Each row has a name. Each question is about the rows just above it.

T: [ 99 133  82 107 110 128 170 128  85  74 132 133 167 172 157 170 162 150
  83 119 111 133  98 146 166  79 132  73 144 117 154 121]
V: [ 99 133 163 107 110 128 170 128  85  74 132 133 167 172 157 170 162 150
  83 119 111 133  98 146 166  79 132  73 144 112  73 147]
Y: [ 99 133 132 163 110 128 170 128  85  74 132 133 167 172 157 170 162 164
  83 119 111 133 164 146 166  79 132  73 144 117 154  90]
Q: [161 177 176  90  82 139 128 110 138 102 148 121 124 153  89 140 123 151
 173 178 132  76 126 164 131  81  80 164 110 143 123 106]
Whose row is [ 99 133 163 107 110 128 170 128  85  74 132 133 167 172 157 170 162 150
  83 119 111 133  98 146 166  79 132  73 144 112  73 147]? : V
Whose row is [161 177 176  90  82 139 128 110 138 102 148 121 124 153  89 140 123 151
 173 178 132  76 126 164 131  81  80 164 110 143 123 106]? : Q
Whose row is [ 99 133  82 107 110 128 170 128  85  74 132 133 167 172 157 170 162 150
  83 119 111 133  98 146 166  79 132  73 144 117 154 121]? : T

daki: [128 124 130 131 129 128 128 125 129 128 128 131 131 125 132 128 127 126
 129]
Fefid: [130 129 127  70 129 128 129 127 129 128 166 128 126 129  71 130  70 127
 125]
dudo: [150  82 143 159 169 114 133  92  83 160 128 175 131  71 105  80 162 108
 145]
vov: [115  71 100 104 133  98 112 119 119 120 109 129  92 126  92 104 155 107
 109]
doku: [127 128 124 124  97 124 125 125 123 128 124 128 123 125 122 125 130 125
 125]
Piv: [117 133 101 103 131 101 114 119 118 121 109 128  93 126  95 108 151 108
 108]
momu: [131 127 121 107 123 117 129 115 125 125 108 131 104 127 125 126 134 111
 104]
Nama: [126 163 124 122 125 166 149 168 108 144 164 167 148 149  83 149  92 180
 149]
teze: [119 145 119 131 124 145 131 154 122 130 151  98 142 140 103 132 148 158
 146]
zilo: [127 128 124 124 127 124 125 125 123 128 124 128 123 125 122 125 130 125
 125]
memi: [123 100 122 126 127  94 106  95 135 111  98 160 107 108 149 106 150  86
 109]
beru: [130 123 139 137 122 129 122 130 123 131 132 134 137 124 132 123 131 134
 138]
Which value is in both Piv and beru? : [131]
Whose row is [126 163 124 122 125 166 149 168 108 144 164 167 148 149  83 149  92 180
 149]? : Nama
[127 128 124 124  97 124 125 125 123 128 124 128 123 125 122 125 130 125
 125] is in which row? : doku
Which value is in both Fefid and teze? : [130]
Shared by doku and dudo: : [128]

K: [136 138 116 121 138 142  97 124 124  89 162  84 102 108 198 115 129 141
 154 124 182 130 140 183 142 133  90 130 160 168 181  95 115 163 167 111
 138  76 136 111 100  98 136 170 115  70]
M: [104 144 137 134 131  96 135  99 115 156 158 157 132 126 137 166 124  95
 121 134 115 135 105 131 111 153 161 127 117 144 141 106 107 149 111 139
 161 162 146 151 114 116 127 170 127 126]
C: [119 113 154 111 149 134 119 114 156 113 152 102 132  99 130 154 127 128
 141 111 117  96 102 144 144 127 103 103 137 178 136  96 137 153 134 151
 142  91 115 101 116 125 115 100 134 144]
F: [127 117 133 122 109 178 138 145 141 132 101 172 117 108 169  93 128 138
 134  84 131 123 119 128 159 113 100 168 101 149 102 119 138 142 122 137
 144  92 122 117  96 159  91 132 156 163]
Whose row is [127 117 133 122 109 178 138 145 141 132 101 172 117 108 169  93 128 138
 134  84 131 123 119 128 159 113 100 168 101 149 102 119 138 142 122 137
 144  92 122 117  96 159  91 132 156 163]? : F
Whose row is [136 138 116 121 138 142  97 124 124  89 162  84 102 108 198 115 129 141
 154 124 182 130 140 183 142 133  90 130 160 168 181  95 115 163 167 111
 138  76 136 111 100  98 136 170 115  70]? : K
The row with [119 113 154 111 149 134 119 114 156 113 152 102 132  99 130 154 127 128
 141 111 117  96 102 144 144 127 103 103 137 178 136  96 137 153 134 151
 142  91 115 101 116 125 115 100 134 144] is : C

pasa: [149  65 203 111 173]
Gev: [148 202 203 128 129]
firu: [131 129 130 127 125]
sini: [176 132 120 131 163]
fulev: [149  65 203 132 130]
faf: [131 128 130 126 131]
roru: [148 129 125 124 126]
paseg: [148  63 203 113 149]
Shared by Gev and firu: : [129]
The one value in faf and roru: : [126]
Shared by fulev and sini: : [132]
The one value in firu and fulev: : [130]
Which value is in both sini and fulev? : [132]

neri: [132 134  91 156 111 125 151 133 169  89 119 113  99 132 144  99 152 182
 116 141  85 137  99 157 118 134  91 134 122  98 132 143 119  91  89  92
 133 161 116 131 150  97  90  93]
Vasus: [122 117 125 125 133 125 129 129 119 124 130 126 123 124 120 131 120 125
 121 130 130 134 119 130 125 129 126 128 129 126 130 129 123 124 132 130
 122 130 123 130 121 126 123 127]
dav: [129 125 127 135 131 135 126 137 126 127 131 123 123 127 124 128 123 124
 124 125 126 135 123 123 132 124 125 123 124 126 132 130 125 123 125 123
 123 129 130 127 122 130 126 125]
migi: [118 112 121 123 132 123 131 126 116 120 129 123 120 122 119 130 118 126
 117 133 129 134 115 132 123 123 122 132 128 122 129 128 120 121 132 130
 122 132 119 132 120 122 119 124]
Bip: [130 129 127 128 129 129 127 129 127 123 130 126 129 129 128 129 128 126
 129 127 128 129 129 126 132 130 131 129 129 128 128 128 130 127 128 129
 130 127 128 128 129 128 128 128]
ter: [108 157 118 154  96 158 102 131 172 119 149 135 123  99 183  68 132 118
 122  84  95 101 130  95 118 128 106 123  75 105  77  78 109 119 100  85
 147 122 159 130 166 149 121 102]
Gufi: [123 119 128 129 134 129 126 133 119 126 132 125 123 122 122 129 119 122
 121 126 129 135 120 125 126  75 126 126 126 126 130 129 122 124 132 128
 121 130 127 129 121 128 124 127]
moz: [122 117 125 125 133 125 129 129 119 124 130 126 123 124 120 131 120 125
 121 130 130 134 119 130 125 124 126 128 129 126 130 129 130 130 132 132
 132 130 123 130 121 126 123 127]
lete: [125 126 130 127 127 126 131 125 130 127 124 133 125 127 127 128 128 133
 126 131 128 126 126 132 121 123 128 125 127 129 129 128 125 130 127 127
 124 129 127 127 125 128 128 128]
Whose row is [129 125 127 135 131 135 126 137 126 127 131 123 123 127 124 128 123 124
 124 125 126 135 123 123 132 124 125 123 124 126 132 130 125 123 125 123
 123 129 130 127 122 130 126 125]? : dav
Whose row is [122 117 125 125 133 125 129 129 119 124 130 126 123 124 120 131 120 125
 121 130 130 134 119 130 125 129 126 128 129 126 130 129 123 124 132 130
 122 130 123 130 121 126 123 127]? : Vasus
Whose row is [122 117 125 125 133 125 129 129 119 124 130 126 123 124 120 131 120 125
 121 130 130 134 119 130 125 124 126 128 129 126 130 129 130 130 132 132
 132 130 123 130 121 126 123 127]? : moz
Whose row is [125 126 130 127 127 126 131 125 130 127 124 133 125 127 127 128 128 133
 126 131 128 126 126 132 121 123 128 125 127 129 129 128 125 130 127 127
 124 129 127 127 125 128 128 128]? : lete
Whose row is [118 112 121 123 132 123 131 126 116 120 129 123 120 122 119 130 118 126
 117 133 129 134 115 132 123 123 122 132 128 122 129 128 120 121 132 130
 122 132 119 132 120 122 119 124]? : migi

bira: [157 150 115 110  88 130 122 133 120 113 119 130 120 121 123 127 146 102
 109 127 141 129 124 141 151 120 138 125]
sibin: [140 141 159 126 106 124 134 105 143 134 123 123 123 136 128 139 128  97
 149 128 131 142 121 127 150 140  97 133]
Pav: [132 138 123 130 178 119 130 155 152 116 175 128 132 102 122 121 104 152
 119 119 125 119 130 116 152 127 129 113]
tafa: [152 123 144 120 129 113 129 137 148 112 116 135 126 127 126 128 143 129
 122 114 142 136 140 142 106 116 149 120]
Sol: [123 136 142 132  80 117 111 122 134 131 110 142 109 145 121 113 115 123
 131 127 114 141 116 123 125 127 124 111]
gogu: [117 134  99 109 203 130 127 123 113 118 119 130 135 142 130 118 134 113
 139 132 116 124 121 127 120 143  99 180]
Whose row is [152 123 144 120 129 113 129 137 148 112 116 135 126 127 126 128 143 129
 122 114 142 136 140 142 106 116 149 120]? : tafa
Which row holds [157 150 115 110  88 130 122 133 120 113 119 130 120 121 123 127 146 102
 109 127 141 129 124 141 151 120 138 125]? : bira
Whose row is [132 138 123 130 178 119 130 155 152 116 175 128 132 102 122 121 104 152
 119 119 125 119 130 116 152 127 129 113]? : Pav

S: [159  82 102 139 166 133 166  82  73  80 158 159 139 113  70 157  93]
L: [147 108  87 167 142 107  81  80 125 113 131 165 170 117 119 171 149]
J: [121 118 156 141 133  62 127 138 144 141 107 145 152 140 134 156 152]
Z: [159  82 102 139 166 133 166 115  73  80 155 166 139  75 149 112  93]
Shared by J and L: : [107]
The one value in S and J: : [133]
Whose row is [159  82 102 139 166 133 166  82  73  80 158 159 139 113  70 157  93]? : S
Shared by L and J: : [107]

kodi: [150 141 115 130 107 137 135 143 137 126 148  87 143 126 137 151 127 123
 145 108 133 167  79 124 132 151 151 113 164 140 102 146 138 136 135 129]
leti: [114 155 107 149 125 129  95  82  80 115 124 127 118 128 163 120 132 141
 151 113 112 126  72 119 123 198 137 146 125 152 128 129 154 146 131  88]
zibaz: [150 141 115 130 107 137 135 143 137 126 148  87 143 126 137 151 127 123
 145 108 133 167  79 124 132 151 138  97 148 124 121 130 124 110 113 154]
Komuv: [142 133 123 140 118 127 122 124 121 127 134 109 129 119 140 133 135 104
 136 111 130 138  88 125 116 160 141 119 141 141 121 131 143 129 121 119]
tiza: [115  97 152 132 130 116 139 147 150 141 123 130 123 111 110 123 140 114
 105 126 144 111 148 135 101 106 124 107 120 121 142 114 124 105 103 146]
Niren: [149 127 126 128 108 134 144 159 154 132 148  87 144 121 124 151 130 124
 133 110 141 163  95 127 167 131 149 102 164 134 105 142 132 139 127 142]
ginib: [126  99 149 138 115 119 145 162 160 143 138  97 132 102 114 139 144 101
 113 108 152 135 142 134  94 124 142  89 146 130 126 124 133 104  99 150]
Nubi: [140 122 143 138 105 129 139 154 148 134 148  81 140 138 130 149 138 103
 132 100 144 158  77 166 109 149 153  95 164 141 110 137 141 120 115 137]
[114 155 107 149 125 129  95  82  80 115 124 127 118 128 163 120 132 141
 151 113 112 126  72 119 123 198 137 146 125 152 128 129 154 146 131  88] is in which row? : leti
[126  99 149 138 115 119 145 162 160 143 138  97 132 102 114 139 144 101
 113 108 152 135 142 134  94 124 142  89 146 130 126 124 133 104  99 150] is in which row? : ginib
Which row holds [140 122 143 138 105 129 139 154 148 134 148  81 140 138 130 149 138 103
 132 100 144 158  77 166 109 149 153  95 164 141 110 137 141 120 115 137]? : Nubi
Whose row is [150 141 115 130 107 137 135 143 137 126 148  87 143 126 137 151 127 123
 145 108 133 167  79 124 132 151 138  97 148 124 121 130 124 110 113 154]? : zibaz

mifip: [ 91 120 139 142 140 138 113 128 148  97 137 115 132 136 104  95 116 144
 148 139 138 124 151]
betun: [ 91 120 127 142 126 110 113 128 148  97 137 115 139 127  64 118  91 147
 156 156 118 166 122]
tup: [151 123 130 120 135 125 127 109 125 139 121 148 124 127 124 154 130 128
 135 137 126 139 119]
bofu: [ 91 120 127 142 140 110 113 128 148  97 137 115 132 143 104  95 123 144
 148 139 138 124 151]
The row with [ 91 120 127 142 126 110 113 128 148  97 137 115 139 127  64 118  91 147
 156 156 118 166 122] is : betun
Whose row is [ 91 120 127 142 140 110 113 128 148  97 137 115 132 143 104  95 123 144
 148 139 138 124 151]? : bofu

tukim: [159 154 141 157 110]
Ravo: [147 118  83  92 121]
mifu: [121 134 151 130 117]
lupon: [165 137 105 158 154]
felap: [128 146  82 153 136]
nugi: [179  69  90 135 117]
Kotop: [ 82  56 118 119 173]
lotuk: [137 142  91 199  64]
Degik: [123  74 128 141 103]
tibu: [173  56 154 119 173]
Sovi: [139 186  97  92 158]
The one value in Kotop and felap: : [82]
The one value in Ravo and Sovi: : [92]
The one value in lupon and Sovi: : [158]
Shared by lupon and tibu: : [154]

Mede: [106 153 125 158 156 126 131 135 111 135 111 115 167 150 143 116 149 190
 141 119 131  91 151 143 143  82 148 127 105 104  83]
fur: [170  88  73 112 127 155 131 171  81 130 124 135 153 161 145 109 168 154
 164 128  80  92 103 143 140 121 137 158 185 112 151]
gafov: [164 121  86  97  80 156 113 101 173 144  63 159 151 149 114 151 167  86
 198 123 198  92 160 120 107 143  56 105 117 154  83]
Votub: [153 162 173 199 165 140 148 153 153  78 165 105 116 129 156  65  73 178
  59  58 163 117  84 146 117 168 169 124 109 118 107]
Whose row is [153 162 173 199 165 140 148 153 153  78 165 105 116 129 156  65  73 178
  59  58 163 117  84 146 117 168 169 124 109 118 107]? : Votub
[170  88  73 112 127 155 131 171  81 130 124 135 153 161 145 109 168 154
 164 128  80  92 103 143 140 121 137 158 185 112 151] is in which row? : fur
[164 121  86  97  80 156 113 101 173 144  63 159 151 149 114 151 167  86
 198 123 198  92 160 120 107 143  56 105 117 154  83] is in which row? : gafov

lozo: [193 198 162 179 146 114 133 176 129 153 189  90 112 184 194 190 197 173
 199 198 176 196 166 196 168  94 182 180 199 187 143 122 196 195  76 180
 101 100 192 196  90 196 195  95  95]
budo: [122 118 118 122 121 129 124 120 161 122 117 148 148 121 114 118 122 113
 119 118 132 130 111 114 131 130 113 122 119 120 124 130 116 117 159 127
 134 135 122 118 141 115 118 132 137]
Gusot: [108 106 139 122 108 121 122 105 130 106 115 144 100 111 117 115 108 130
 108 112  96 111 118 116 102 140 117 100 109 100 119 119 112 115 125 124
 143 118 113 112 119 116 111 130 127]
Whose row is [108 106 139 122 108 121 122 105 130 106 115 144 100 111 117 115 108 130
 108 112  96 111 118 116 102 140 117 100 109 100 119 119 112 115 125 124
 143 118 113 112 119 116 111 130 127]? : Gusot

nakib: [159 106 100 116 146  73  64 108 122 151  59 117 155 119 126 148  95  77
  99  88 140  92  73  93]
tuvuk: [145  96 103 142 109 110 116 173 110 163 122 164  95 177 166  99 118 105
 171 146 148 106 111 107]
gogir: [132 103 105 156 103 119 134 146 103 142 128 151 105 150 145 109 115 118
 150 133 135 110 119 111]
Kidu: [140 164 162 119 169 142 109 123 173 146 112  83 100  99 128 186 170 114
 129 132 169 163 171 166]
Dadut: [132 125 125 170 130 123 169 123 125 129 121 129 129 122 129 131 123 124
 122 124 129  99 123 124]
Whose row is [145  96 103 142 109 110 116 173 110 163 122 164  95 177 166  99 118 105
 171 146 148 106 111 107]? : tuvuk
Whose row is [159 106 100 116 146  73  64 108 122 151  59 117 155 119 126 148  95  77
  99  88 140  92  73  93]? : nakib
Shared by Dadut and gogir: : [132]

Donu: [131 131 131 127 132  74 145 143 106 132 144 128 133]
pumor: [128 126 135 132 122 120 143 115 111 154 133 125 128]
Gomub: [132 125 132 124 127 109 132 187 114 102 205 122 131]
zit: [ 73 141 127 125 132 129 145 111 106 132 144 128 133]
Reso: [162 132 124 115 157 158 138  73  97 121 111 143 137]
Which row holds [ 73 141 127 125 132 129 145 111 106 132 144 128 133]? : zit
Whose row is [131 131 131 127 132  74 145 143 106 132 144 128 133]? : Donu
Whose row is [132 125 132 124 127 109 132 187 114 102 205 122 131]? : Gomub

Laka: [176 110 155 157 116  78 176 130]
Zal: [ 97 168 184 113 158  66 128 120]
nuvi: [117 168 184 113 158  66  97  69]
mulok: [117 155  76 154 161 169 169  97]
dep: [146  97  96  84  82  66 117 172]
repu: [ 92 143 136 117 168 173 150 121]
Whose row is [ 97 168 184 113 158  66 128 120]? : Zal
Which value is in both mulok and repu? : [117]
The one value in Laka and mulok: : [155]
Shared by repu and mulok: : [117]

Soson: [120 157 131 144  64  65 123  86 144 138 138 144]
banor: [124 131 131  64 168 139 105 130 130 130 126  79]
tomuv: [124 143 131 120 130 139 105 144 130 144 126 145]
[124 143 131 120 130 139 105 144 130 144 126 145] is in which row? : tomuv
Whose row is [124 131 131  64 168 139 105 130 130 130 126  79]? : banor

nivim: [ 95  78 101 148 101  80  95 182]
neki: [127 120 125 125 132 141 136 125]
keme: [145 157 129 142 155  94 166 158]
sopa: [156 170 152 111 157 145 150 109]
Ped: [157 183 159 104 159 189 154 145]
lodom: [140 147 140 120  94 148 139 121]
lofav: [130 135 119 127 183 121 136 134]
rubi: [127 120 125 125 118 134 114 118]
fus: [ 91  68 104 154  97  66 144 144]
Pof: [145 157 129  93 155  94 166 117]
The one value in Pof and lodom: : [94]
Which value is in both lofav and lodom? : [121]
Whose row is [145 157 129  93 155  94 166 117]? : Pof
Shared by Ped and lofav: : [183]
The one value in neki and lodom: : [120]

Zoku: [125  94 113 109  83  83 108 130 155]
gik: [144 102 142 130 105  90 116 122 133]
Tad: [130  94 120 189 141  82 131 128 151]
busef: [155 124 163 174  71  83 102 114 108]
gagif: [140  99 135 197 117  86 113 116 139]
nebe: [154 118 160 183  77 110 126 115 114]
bifi: [151 112 154 190  85 102 123 116 120]
zader: [119  95 107 173 163 117 108 133 159]
lifi: [155 124 163 174  71 118 130 114 108]
koge: [155 137 167 152  65 135 137 114  84]
pime: [156 131 166 164  67 127 133 114 103]
zekov: [148 106 149 195  95  96 119 118 127]
The one value in gik and busef: : [102]
Shared by Tad and gik: : [130]
Shared by Tad and lifi: : [130]
Which value is in both koge and nebe? : [114]
Shared by gagif and zader: : [117]
The one value in bifi and gagif: : [116]

bube: [ 97 148  98  69 130 135  77  89  78  91  99  98  94 115  85  86  82 108
 131  84  79 100 134 114 119  85  87 132 173 142 139  89  95 149  93  90
 133 153 124  76 159 161 140  90 117 134  95  99  96  86 135 120 144 103
  98  97 119  90]
Nobo: [145  70 151 188 125 110 169 180 181 173 168 171 174 148 179 162 187 147
 116 175 160 169 159 129 132 179 182 113 114 113 171 170 172  88 179 178
 106  91 142 183 133  81 107 173 148 114 167 157 166 182 109 114 134 106
 170 118 125 179]
zaz: [ 97 148  98  69 130 135  77  89  78 109  99  98  94 115  85  86  82 108
 131  84  79 100  86 127 119  85 109 132  69 142 139  89  95 149  93  90
 133 153 124  76 159 161  92  90 117 134  95  99  96  86 135 114 144 139
  98  97 119 120]
pil: [145  92 151 188 125 134 169 126 181 173 168 171 174 148 179 162 187 147
 116 175 160 169 159 129 132 179 182 113 119 115 101 170 172  88 179 178
 106  91 170 183  92  81 107 173 148 114 167 157 166 182 109 114 134 106
 170 172 125 179]
roke: [138 114 129 121 108 105 123 126 122 122 134 128 126 102 133 146 127 100
 137 133 132 127 137 151 123 104 121 103 170 131 149 142 130 138 125 118
 150 141 106 171 122 124 113 140 137 151 129 129 121 133 135 121 140 145
 120 130 145 126]
[145  70 151 188 125 110 169 180 181 173 168 171 174 148 179 162 187 147
 116 175 160 169 159 129 132 179 182 113 114 113 171 170 172  88 179 178
 106  91 142 183 133  81 107 173 148 114 167 157 166 182 109 114 134 106
 170 118 125 179] is in which row? : Nobo
Whose row is [ 97 148  98  69 130 135  77  89  78 109  99  98  94 115  85  86  82 108
 131  84  79 100  86 127 119  85 109 132  69 142 139  89  95 149  93  90
 133 153 124  76 159 161  92  90 117 134  95  99  96  86 135 114 144 139
  98  97 119 120]? : zaz
The row with [ 97 148  98  69 130 135  77  89  78  91  99  98  94 115  85  86  82 108
 131  84  79 100 134 114 119  85  87 132 173 142 139  89  95 149  93  90
 133 153 124  76 159 161 140  90 117 134  95  99  96  86 135 120 144 103
  98  97 119  90] is : bube
Whose row is [138 114 129 121 108 105 123 126 122 122 134 128 126 102 133 146 127 100
 137 133 132 127 137 151 123 104 121 103 170 131 149 142 130 138 125 118
 150 141 106 171 122 124 113 140 137 151 129 129 121 133 135 121 140 145
 120 130 145 126]? : roke
Where do [145  92 151 188 125 134 169 126 181 173 168 171 174 148 179 162 187 147
 116 175 160 169 159 129 132 179 182 113 119 115 101 170 172  88 179 178
 106  91 170 183  92  81 107 173 148 114 167 157 166 182 109 114 134 106
 170 172 125 179] appear? : pil

Soz: [100 163  77 180 192 179 170 120 144 184 104 171  68  93 175 186  93  67
  84 185 154]
bido: [100 163  77 180 192 179 170 120 145 164 104 171  68  93 175  81  93  67
 163 142 154]
Notur: [100 163  77 180 192 179 104 120 144 184 104 171  68  93 175  81  93  67
  84 142 154]
Whose row is [100 163  77 180 192 179 170 120 144 184 104 171  68  93 175 186  93  67
  84 185 154]? : Soz
Where do [100 163  77 180 192 179 170 120 145 164 104 171  68  93 175  81  93  67
 163 142 154] appear? : bido

nemok: [116  86  63 161]
Kupe: [116  77  63  64]
Pizus: [116 119  58  96]
Shared by nemok and Pizus: : [116]
Shared by Pizus and nemok: : [116]

